B, the same points and some others measured another way; then each row and its match in B:
B:
1: [ -79   98 -100  -56   -7 -135  115   15  -17  -22   50   37  108  -47
  100  201   56 -118   22   37   98    8   38  114  146   -6  -64  -14
   62   93  -81  -41   72   67   56]
2: [ 139  169 -133  -83  165 -299  108   15  -84 -167  126   97   78  -80
  131  476  -40 -120   19   53  233 -209  164  293   -7 -140 -116  -70
  215    1 -188  164   40  235  102]
3: [-96 125 -10   6 -19 -78  50  -2   5 -55  41   2 172 -18 -11 165 127 -73
 133   7  79  80 -48  54  53 123 -90   7  -8  77 -42 -51 101  74 -14]
4: [-319   17   98   18   33 -143  -29   97  137   29   12  -73  473   50
  -45  125  368 -246  249   26  159  306 -109   10  383  450  -36   21
   60  236   26 -123  178   81  -48]
5: [  16   93  -39  -50 -220  155   57 -143  -18   51  -80   17 -141   12
  -40 -322  -35  245  -41  -74 -266   92 -107 -210 -295 -168   13   28
 -294 -146   35 -134   16 -141  -74]
6: [-151  111 -127   -3 -171   90  236   81   87   65 -234 -176  -93  180
   18  224  117   26  -52   -7 -113   88 -101  181  414   24   25  237
  -88  357 -129  -37  267   84  -94]
7: [ 147  110  -99  -99 -162   87   75 -165  -73   18  -46   71 -237  -23
   24 -272 -142  273 -118  -65 -245  -41  -11 -152 -407 -340   13  -18
 -236 -235  -17  -59  -36 -100  -22]
8: [  57  105 -149  -94  -84  -21  155  -46  -30   18  -75   14 -149   20
   92   40  -62   98 -120  -13  -96  -67   38   63  -22 -244   14   45
  -61    3 -108    6   60   27    9]
9: [ -47  142  -47   -3  -48  -62   63  -57  -65  -67  116   89  117 -119
   33  121   38  -60  102   13   74   20  -10   18 -102   19 -130  -56
  -27  -29  -24  -76   27   12   37]
10: [-136   33  -78  -75  -83  -52  102    6   36   73  -34   -7   77    5
   82   -8   88  -48  -15   14  -23  103  -16   -3  184   -9   10   20
  -31   98  -34 -112   87  -11   16]
11: [  -5  -42   72 -155   76 -199 -136  -72   65   47   56   78  245  -14
   27 -349  124   22   60  -29  -20  161   13 -247 -206   -5   77 -142
  -38 -246   65  -73  -57  -45    8]
12: [  60   89 -116 -102  -78   -4  146  -18   37   39 -172  -75 -171  133
   49    6  -19  152 -126  -39 -159  -18   -9   62   42 -209   75  113
  -98   49 -120   35  125   56  -59]
13: [ 198   -8 -147 -255   98 -213  102   17   82   81 -217  -56 -192  203
  163  -73  -54  165 -270  -35 -141 -110  133   84   71 -392  226   65
   46  -45 -175  170   72  139   -7]
14: [  49   84 -146 -113  -40  -90  130  -49  -40   10    5   65  -78  -45
  130   39  -69   26 -104   10  -31  -68   72   55  -30 -237   -5  -24
  -16  -39  -84  -21   12   12   60]
15: [ 143   74  -12 -126   59 -157  -44 -106  -35  -49   63  103   40  -42
   34 -146  -27  105    7  -36  -32  -27   53 -105 -357 -173    1 -116
  -45 -272  -15   24  -58   19   10]
16: [ 167  -11   32 -197   76 -191 -141 -153   -4   23   64  142   77  -43
   47 -446  -18  166  -31  -54 -102   36   70 -287 -491 -227   88 -182
  -88 -431   53  -18 -147  -67   19]
17: [ -59  132  -18  -13    6 -118   35  -26  -37  -74  115   61  188  -88
   17  170   80  -95  127   22  115   34   -3   44  -38   82 -116  -57
   24   -1  -34  -43   49   50   28]
18: [  90  227  -83   23 -124   55  101 -139 -135 -125   99   98  -85 -133
  -17   95  -93  110   55  -20  -30  -76  -27   11 -356 -146 -164  -37
 -142 -127  -47  -34    5  -16   11]
19: [ 137 -133   87 -294  338 -493 -238  -15  116   46   59  107  332   49
  114 -355  129  -15  -12  -17   77   70  169 -201 -202  -95  202 -223
  165 -363   10  100 -115   94   41]
20: [-136  274   31  167 -168  110   50 -102 -127 -175  201   83  199 -204
 -128  245   92  -67  315    3  104   89 -154    0 -240  243 -312  -40
 -146   20   37 -158   61  -26  -17]
21: [ 158   84 -125 -151   33 -141   99  -40  -18  -12  -60   28 -124   50
  106   26  -74  112 -136  -20  -65 -113   95   66 -111 -298   54   -4
    3  -96 -128   90   35   88   18]
22: [  47 -138  -19 -278  111 -240  -45   19  170  176 -196  -56   48  213
  124 -383  106  108 -180  -43 -153  115   75 -145   98 -191  289   -5
    5 -106  -38   34   34   41  -32]
23: [ 109  229 -168   -8 -204  137  205 -133 -140  -75  -12   52 -278  -73
   24  107 -172  178  -80  -28 -143 -131  -24   68 -264 -292 -118   49
 -187  -46 -101  -34   42  -28   -4]
24: [-145  184 -157   58 -246  191  306   66   47   26 -260 -200 -184  174
  -14  326   80   62  -48  -15 -140   52 -146  240  405   16  -35  292
 -143  414 -152  -41  305   85 -117]
25: [ 175  -53  -92 -268   94 -204   34   -8  102  113 -206  -33 -137  195
  136 -243  -25  194 -244  -46 -182  -37  112  -40  -11 -358  246   29
   -4 -126 -107  115   35   77  -22]
26: [-153  159  -38   49  -83  -27   96  -23  -50  -76  119   50  184 -119
    2  236  103 -134  159   29  117   72  -57   65   49  147 -176  -17
  -16  101  -24 -114   80   19   28]
27: [ 144   27 -122 -202  120 -235   94   33   59   29 -139  -40  -74  147
  138   71   -8   76 -167  -12  -33  -89  114  132  101 -259  140   44
   88    0 -163  159   85  170    3]
28: [ 101   25  -35 -178  230 -405  -62  -36  -43  -71  210  185  254 -134
  165   52   15 -136   27   41  212  -79  198   10 -159 -114  -20 -227
  207 -231  -53   62  -94  103  139]
29: [ 192   29  -95 -201   -2  -91   47  -83   21   56 -129   16 -188   97
   89 -242  -88  235 -195  -55 -198  -59   71  -80 -220 -374  139   -1
  -98 -195  -75   58   -5   12  -22]
30: [ -67  -49  -27 -162   45 -160   46   82  178  131 -223 -132   82  236
   69  -96  183   27  -83  -25  -93  146  -12    8  317   -2  199  106
   12  127  -78   28  161   98  -75]
31: [   7 -163  -60 -295   33 -186  -22  -23  142  231 -151    8    7  123
  173 -512   48   98 -226  -33 -191  127   86 -227   60 -257  273  -44
  -44 -156    7  -66  -26  -73   19]
32: [ -18   11   37 -120  170 -285  -46   60  101   -8  -21  -23  268   94
   39   57  188  -78   70   -2   98   88   40   36  125   90   73  -25
  116   11  -60   66   85  161  -21]
33: [  50  182   32    7   12  -91  -43 -131 -108 -155  216  149  174 -182
  -41   57   10   -5  190   -9   96   -4  -11  -68 -414   22 -180 -150
  -50 -218   16  -43  -52    5   27]
34: [-223  181  -90   92 -251  161  195  -17  -33   -7   -6  -28   30  -56
  -22  197   92  -62  101   14  -22  117 -137   69  170  124 -159   98
 -142  232  -29 -189  154  -49  -25]
35: [  68  -15 -120 -190  -67  -18  130   15  126  156 -310 -134 -223  258
   82 -204   13  229 -242  -64 -274   37   -1  -12  140 -281  233  155
 -119   50 -109   45  137   37  -92]
36: [  81   56 -167 -158  -44  -77  161  -21    8   60 -121   -7 -177   71
  139   -7  -76  109 -201  -13 -123  -75   74   66   49 -308   89   51
  -26    1 -127   29   63   39   21]
37: [ -50   72  -48  -74   95 -218   80   88   63  -30  -43  -50  165   87
   66  274  146 -110   43   21  117   24   36  185  265   63   12   50
  124  159 -123   67  151  186   -3]
38: [  80   84  -38  -97  -52  -38    6 -120  -44  -10   37   86  -21  -51
   27 -200  -39  129  -14  -39 -103   12    8 -142 -324 -181  -11  -72
 -124 -218    6  -55  -42  -56    6]
39: [ -89  -53  -74 -160 -126   -9   67  -30   97  188 -145  -29  -36   92
   92 -349   63   96 -140  -23 -205  155  -24 -167  109 -140  145   33
 -132  -16    9 -141   47 -106  -26]
40: [ 234   28 -103 -225  113 -260   -6 -112  -64  -19   79  163  -49  -82
  165 -172 -141  103 -144   -6  -21 -137  180  -76 -355 -392   56 -168
   36 -332  -66   65 -131   13  102]
41: [-208  269  -58  179 -358  324  201  -72  -65  -58  -17  -54  -40  -60
 -132  194   73   45  173  -25  -99  138 -238   31    0  166 -229  148
 -284  219    2 -217  179  -80  -96]
42: [-112  174  -57   35  -36  -91   93  -14  -74 -105  156   87  194 -143
   36  299   75 -164  156   39  172   16   -7  111   40  118 -187  -50
   39   84  -44  -78   61   52   55]
43: [  50  130 -146  -76  -74  -33  164  -39  -38  -19  -43   14 -126    2
   87  126  -61   63  -86   -4  -54  -76   34  102   -9 -204  -21   46
  -43   28 -111    4   74   48   21]
44: [ -26  197  -82   32 -176   87  128 -103  -98  -72   63   60  -41 -109
  -14  100  -36   53   63   -6  -35   -7  -59    6 -183  -62 -159   -2
 -149  -17  -29 -104   38  -42    7]
45: [-160  145  -66   35  -74  -36  138   34   -4  -48   20  -24  142  -24
   20  306  129 -125  111   30  101   68  -51  150  224  139 -118   55
    7  211  -71  -70  153   78   -1]
46: [ -80  180   45   52    6 -107  -31  -71  -87 -150  232  124  301 -186
  -45  174  112 -126  261   16  185   70  -39  -12 -208  192 -216 -129
   -2  -85   27  -86    3   29   37]
47: [  34 -123  -48 -271  117 -248   -9   43  169  171 -199  -63   33  212
  140 -288  102   85 -190  -29 -123   93   89  -78  177 -188  276   19
   39  -43  -69   50   53   69  -27]
48: [ -29   74  -43  -83  120 -236   64   68   58  -34  -22  -33  173   71
   71  261  130  -98   40   18  127   10   50  174  215   49   14   21
  133  125 -123   82  130  183    1]
49: [  77  137 -224  -92 -156   39  243  -65  -72   19  -85   23 -285   -4
  133   94 -152  123 -194   -4 -131 -133   49  114  -14 -355  -14   66
  -91   36 -136  -15   63   -5   39]
50: [-263   90  -26   27 -119   -7   97   24   32   22   33  -11  224  -42
   10  125  188 -155  135   31   72  189  -94   20  260  219  -97   28
  -36  198    5 -176  128  -20    1]
51: [-181  103  -64   14 -140   62  177   72   96   45 -183 -157   32  150
  -16  193  178  -21   33   -8  -61  145 -125  132  372  134    0  192
  -81  321  -82  -61  245   79  -95]
52: [  82  102 -121 -110   53 -160  130   27   12  -29  -77  -29  -48   79
   97  217    1   25  -84    2   17  -89   74  183   94 -170   28   52
   63   60 -162  110  107  160    5]
53: [ -73  162 -100   17 -174   77  152  -63  -57  -21    8   23  -42  -66
   20   98    8   23   29    1  -52   27  -62   32  -20  -44 -116   39
 -123   71  -43 -113   80  -35    3]
54: [-167  264   -3  171 -293  244  111 -109  -94  -98   75   16   57 -120
 -143  124   71   27  233  -22  -44  137 -209  -37 -169  184 -255   56
 -262   79   36 -204  109  -90  -68]
55: [ -28  -23  104 -117   43 -135 -147  -67   82   51   24   44  243   17
  -32 -374  156   60   93  -46  -61  207  -41 -268 -225   58   72 -105
  -96 -228   87  -84  -34  -50  -44]
56: [ -17  204  -73   16   69 -194   97    2  -93 -174  180   93  191 -134
   54  464   52 -180  150   54  248  -82   52  228   18   67 -196  -61
  131   71 -105   35   65  158   79]
57: [  32  -77  -70 -226   41 -148   51   43  161  168 -253 -109  -53  247
  115 -237   84  133 -204  -45 -185   83   39  -40  204 -194  259   91
  -19   26  -85   44  105   65  -62]
58: [ -89  133   17   29 -120   53   36  -53    7  -32   -1  -16  109   -8
  -70   -5  114   38  132  -31  -47  138 -119  -60  -80  113  -80   27
 -144   19   14 -100   92  -14  -69]
59: [ 173   35 -164 -213  102 -218  131   21   40   29 -138  -16 -152  132
  165   88  -59   88 -221  -10  -53 -143  142  148   83 -341  138   40
   85  -10 -181  156   72  157   25]
60: [ -41  177   38   44    5  -94  -15  -63  -65 -142  177   90  243 -129
  -53  167   94  -78  228    5  137   52  -43    4 -201  149 -185  -91
  -16  -61    0  -51   31   48    7]
61: [ 207  190  -94  -62  -67  -19   53 -175 -149 -111   99  142 -142 -128
   27  -35 -171  185  -23  -40  -74 -138   44  -47 -509 -310 -100  -89
 -125 -278  -51   13  -73  -23   28]
62: [ -24  -48  -25 -174   30 -146   10   18  127  119 -150  -58   58  154
   68 -210  116   69  -90  -24 -114  123   10  -77  122  -84  171   33
  -22   -9  -37   -9   79   38  -41]
63: [  57 -170   10 -308  224 -367  -99   64  203  171 -177  -50  157  225
  143 -348  152   47 -154  -31  -78  120  119 -117  154 -141  316  -36
  100 -117  -46   90   28   99  -21]
64: [ -34  -42  230 -123  350 -508 -356  -51   34  -99  360  232  722 -191
   -3 -190  268 -244  349   29  334  194   90 -250 -336  310  -56 -374
  195 -389  134  -33 -167   56   93]
65: [  69  -78  -25 -241  159 -280   -9   56  157  106 -175  -70   67  219
  110 -151  110   61 -141  -29  -68   54   84   -8  161 -147  240   29
   76  -28  -97  109   80  132  -37]
66: [ 117   38  -51 -170  178 -323  -19  -25  -22  -50  104  121  137  -57
  135   41    4  -47  -22   19  125  -80  152   32 -129 -160   21 -137
  138 -172  -80   85  -46  108   87]
67: [ 135   11  -42 -175  -56  -29  -11 -121   26   84 -100   32 -130   67
   40 -414  -57  258 -136  -74 -247   34    9 -214 -316 -301  135  -30
 -180 -265    4  -25  -38  -75  -44]
68: [  29  183   20   14   15 -105  -37 -116 -111 -155  226  157  194 -193
  -30   92   19  -33  198    3  122    2   -4  -40 -371   38 -190 -146
  -32 -188   13  -47  -48   15   45]
69: [ -56   57  189  -37  251 -395 -275  -60  -34 -162  380  226  641 -234
  -28  -15  224 -247  380   30  345  145   43 -163 -347  315 -156 -325
  156 -308  105  -50 -124   60   83]
70: [ 159   50 -117 -203  228 -393   29  -14  -52  -72  144  156  104  -97
  209  167  -59  -98  -74   50  185 -176  226  131  -85 -244    0 -165
  228 -164 -133  128  -61  152  146]
71: [-219  115  -31   42 -117    7  110   19   18    4   15  -24  181  -35
   -2  165  164 -123  135   23   56  151  -90   52  216  192 -106   39
  -40  190  -17 -144  142    3   -8]
72: [ -22  146   66   15   18 -115  -80 -107  -75 -129  221  142  276 -182
  -49    2   86  -49  233   -3  117   81  -35 -107 -347  124 -167 -158
  -43 -194   48  -85  -43  -10   24]

[ -55 -521 -153   34  -21  135  -20  479   -9  -57  161  -14 -106 -176
  137   79  295 -265  198   64    9  224  197   33  294  202   73] -> 57
[ -22  376  -77   29   74   55  -54 -189  -31  -51  -52  -76  -26  -67
 -218  236  -92   48  -40   63   65    2  -98   79 -112  -19 -272] -> 42
[-248  203  -22 -102 -146  325   55  -53  -20 -277 -177 -215 -322 -156
 -254  -43   90 -355  -95 -144  436  277  170  -17  156 -270   57] -> 28
[  71  198 -265 -119  111   15  -61  246  -24 -145 -130 -365 -452 -297
 -326  183 -255 -426 -112 -164  -66  201 -138    0  -64 -130 -917] -> 64
[ 113 -418  -14  -73   -2  -41   60  378   76  -29  -42   97  -77  -68
  -13   12   55 -195  186   88 -281  227  -61   98  -56  207 -356] -> 63
[ -28  414  -14  178  228  -14 -112  -86    7   69   56  -62  -36  -44
 -232  316 -166   51  -32   71   -7  -37 -187   56 -133   71 -413] -> 20
[  66  252   76  -29   23  -49   42 -231   34  -16 -156  112  102   67
 -201  143 -114  162   43  145 -142    9 -200  150 -289   75 -296] -> 9
[-115  -58 -150  277  177   98 -165  197  -53   95  332  -14   63 -115
   89  348  198   30  124  153  105  -16  101   36  239  258  127] -> 24
[ 155  205  -96  -24   89 -105  -34 -138  -13   12  -63   49  108  -21
 -146  263 -142  178   54  178 -240  -49 -214  149 -259  145 -465] -> 3
[   5  -40   -7 -190 -189  107  116 -113   -4 -174 -210   68   19  -25
 -102  -22   91  -25   80   93   13  158   29  125  -84   -7   -9] -> 15
[  88  -26    0  174  189 -118  -79   67   21  162  155  173  217   35
   10  303    4  226  172  257 -260  -69 -163  137 -136  346 -223] -> 6
[ 104  115 -168  119  214  -88 -127  112  -30   87  130  -41    9 -108
  -82  359  -93   57   66  133 -195  -47 -153   83  -88  215 -492] -> 71
[-265  530  -49   79   19  274  -62 -226  -53 -156  -41 -237 -207 -131
 -289  178    6 -147 -150  -85  468   98   82  -12  111 -215   20] -> 56
[ -33 -529  -84    4  -80  113   26  332  -12  -48  127  120   62  -86
  178   57  335  -94  243  163  -33  176  190   88  222  260  242] -> 35
[ -48  -96  201  -51 -135   70  137 -138   63  -60 -131  262  174  126
  -48  -47  153  119  151  180  -21  123    1  146 -117  114  211] -> 36
[-206  247  -87   31    1  240  -38  -12  -37 -152  -31 -210 -245 -165
 -210  122   46 -252  -79  -79  349  164  106  -13  152 -143  -40] -> 68
[ 194 -396   95 -218 -190  -85  192  -11   58  -58 -204  355  262  117
   44  -68  121  168  265  274 -388  123  -92  225 -257  254  -64] -> 67
[-101   -3  236  -93 -202  141  169 -240   58 -128 -214  229  130  131
 -108 -105  154   77  109  134   95  152   32  135 -117    8  285] -> 59
[ -37  245    7   39   92   40  -22    4   30  -40  -65  -79 -148  -72
 -244  154 -120 -118  -24   -4   10   98 -116   48 -109  -13 -390] -> 72
[-109  134  -26 -173 -186  218   92 -165  -22 -243 -221  -67 -117  -77
 -189  -24   84 -137  -17   -8  230  197   90   64    3 -155   46] -> 66
[ -99  169  186   12  -62   92   75 -216   49  -59 -131  143   82   92
 -165   21   45   79   57  110   80   90  -48  113 -136   19   81] -> 52
[  47 -372 -285   -8   71   48  -75  529  -32  -56  127 -158 -243 -272
   28  179   94 -345  118    3 -108  206   75   21  194  157 -395] -> 55
[ 215 -519 -195  -95  -25  -93   23  312  -18    0   57  150  138  -82
  159  148  147   33  263  237 -387   85   -4  161  -25  342 -233] -> 39
[ 100 -137   25 -104 -118  -18   91 -145    8  -44  -98  250  263   84
   23   69  119  242  189  270 -191   28  -41  198 -164  209   53] -> 12
[  72 -669 -159 -110  -98   55   49  505    4  -90   45   55  -73 -163
  148    4  261 -255  248  101 -173  264  150   76  178  231  -72] -> 31
[ 269   14 -113   71  196 -238  -78   -6   -1  161   88  178  275   28
   -6  371 -119  330  172  314 -483 -145 -280  196 -303  386 -520] -> 51
[ -50  282   19  -56  -31   94   28 -191   -3 -119 -158  -39  -56  -33
 -237   90  -46  -24  -23   37   89   91  -65   85 -124  -70 -183] -> 33
[ -74   92  167   -8  -82   83   94 -222   37  -54 -116  190  151  108
 -111   29   95  133   98  160   50   75  -25  129 -130   69  155] -> 43
